Below are the code and all the weights of a small trained network. Each question names an input and a class and asks about switching units off, where a switched-off unit gives its printed mean instead of its output.

import numpy as np


def w(rows, s, z=0):
    codes = np.array(rows[::2]) - 128.0
    scale = np.full(codes.shape[1], s)
    scale[-1] = z or s
    return codes * scale


def f(y):
    return np.maximum(y, 0)


def log_softmax(a):
    a = a - a.max(-1, keepdims=True)
    return a - np.log(np.exp(a).sum(-1, keepdims=True))


def net(x, mask):
    res = np.array(x, float).reshape(1, 7) / 4 @ E
    y = f(res @ A[0][:, :-1].T + A[0][:, -1])
    res = res + np.where(mask, y, B[0][:, -1]) @ B[0][:, :-1]
    return log_softmax(res[-1] @ U[:, :-1].T + U[:, -1])


A, B = {}, {}
E = w([
[197,177,144],'x0',
[126,142,126],'x1',
[129,137,124],'x2',
[61,78,254],'x3',
[115,197,113],'x4',
[131,102,132],'x5',
[204,143,152],'x6',
],0.0092)
A[0] = w([
[128,117,88,179],'n0',
[122,148,125,124],'n1',
[81,131,107,68],'n2',
[52,80,144,73],'n3',
[216,146,146,53],'n4',
[100,91,157,65],'n5',
[155,107,137,149],'n6',
[120,171,194,211],'n7',
[129,124,126,209],'n8',
[85,102,19,3],'n9',
[111,155,149,220],'n10',
[118,119,91,75],'n11',
[64,123,137,98],'n12',
[87,131,187,197],'n13',
[112,130,81,171],'n14',
[117,93,117,95],'n15',
[174,141,149,105],'n16',
[70,140,143,128],'n17',
[188,162,101,50],'n18',
[124,101,195,176],'n19',
[115,205,134,119],'n20',
[36,127,155,85],'n21',
[67,116,137,65],'n22',
[133,133,253,126],'n23',
[171,68,134,79],'n24',
[65,97,197,54],'n25',
[138,147,148,120],'n26',
[126,140,137,230],'n27',
],0.013,0.005)
B[0] = w([
[187,99,80,182],'n0',
[108,129,120,141],'n1',
[120,130,139,153],'n2',
[95,169,131,217],'n3',
[175,250,223,195],'n4',
[126,131,123,179],'n5',
[143,152,106,158],'n6',
[109,44,100,216],'n7',
[143,100,99,178],'n8',
[47,24,104,188],'n9',
[133,96,92,189],'n10',
[88,77,128,146],'n11',
[103,163,184,185],'n12',
[85,122,116,234],'n13',
[156,66,85,186],'n14',
[105,130,107,149],'n15',
[169,190,154,168],'n16',
[110,138,165,184],'n17',
[196,192,223,196],'n18',
[107,105,120,228],'n19',
[130,78,143,174],'n20',
[110,199,215,214],'n21',
[113,170,194,177],'n22',
[138,89,23,255],'n23',
[90,197,146,158],'n24',
[175,143,138,232],'n25',
[145,143,105,147],'n26',
[144,105,84,191],'n27',
],0.011,0.0081)
U = w([
[5,65,44,187],'0',
[143,103,3,196],'1',
[50,198,161,4],'2',
],0.0079,0.0033)

Each question gives the input, the list of numbers given to net, and the class t.
The units are the neurons (one row each of A and B). Each row of codes is followed by its name. A weight is (code - 128) times the scale printed after its matrix; where a second scale follows, it is the last column's (A, B and U).
mask holds one flag per neuron, in row order. A switched-off neuron (its flag False) gives its mean, the last column of its row in B, instead of its output. The means were averaged over made-up inputs and are rounded, as every weight is.
A unit's drop is (log p(t) with every unit on - log p(t) with that unit switched off) / (log p(t) with every unit on - log p(t) with every unit switched off).
The circuit of an input: a set's keep is (log p(t) with only the set's units on - log p(t) with every unit switched off) / (log p(t) with every unit on - log p(t) with every unit switched off). Starting from the 12 units with the biggest drops (on a tie, the unit counted first), units are removed one at a time, each time the one whose removal leaves the highest keep (on an exact tie, the one counted first), for as long as the keep stays at least 0.8.
circuit, biggest first: the units of the circuit, biggest drop first
k most important neurons: the k neurons with the biggest drops, biggest first
drop of u: that unit's drop, to one decimal
input [7,0,-4,8,-5,-6,0], class 0: circuit, biggest first -> [n7]
input [3,5,-4,-7,-5,-6,4], class 2: 2 most important neurons -> [n4, n18]
input [5,4,-8,8,3,-3,1], class 1: 2 most important neurons -> [n23, n25]
input [6,-1,-1,8,7,-8,2], class 1: 2 most important neurons -> [n23, n9]
input [3,-7,-8,-3,-8,7,3], class 2: 3 most important neurons -> [n23, n24, n4]
input [-2,-7,-6,7,-8,-2,-2], class 2: 2 most important neurons -> [n21, n25]
input [-4,3,3,3,3,-3,-2], class 2: 2 most important neurons -> [n21, n9]
input [6,-5,-4,6,-4,2,1], class 1: 3 most important neurons -> [n23, n9, n25]
input [4,5,-8,6,3,6,2], class 1: 2 most important neurons -> [n23, n9]
input [-6,7,2,5,-1,-7,-3], class 2: drop of n21 -> 0.4
input [-5,5,-4,5,4,-8,6], class 0: drop of n4 -> 0.1
input [-2,-3,-6,3,8,-6,2], class 0: drop of n14 -> 0.0
input [1,0,7,8,5,6,6], class 1: drop of n25 -> 0.3
input [5,-5,4,-6,-3,-6,6], class 2: circuit, biggest first -> [n4]
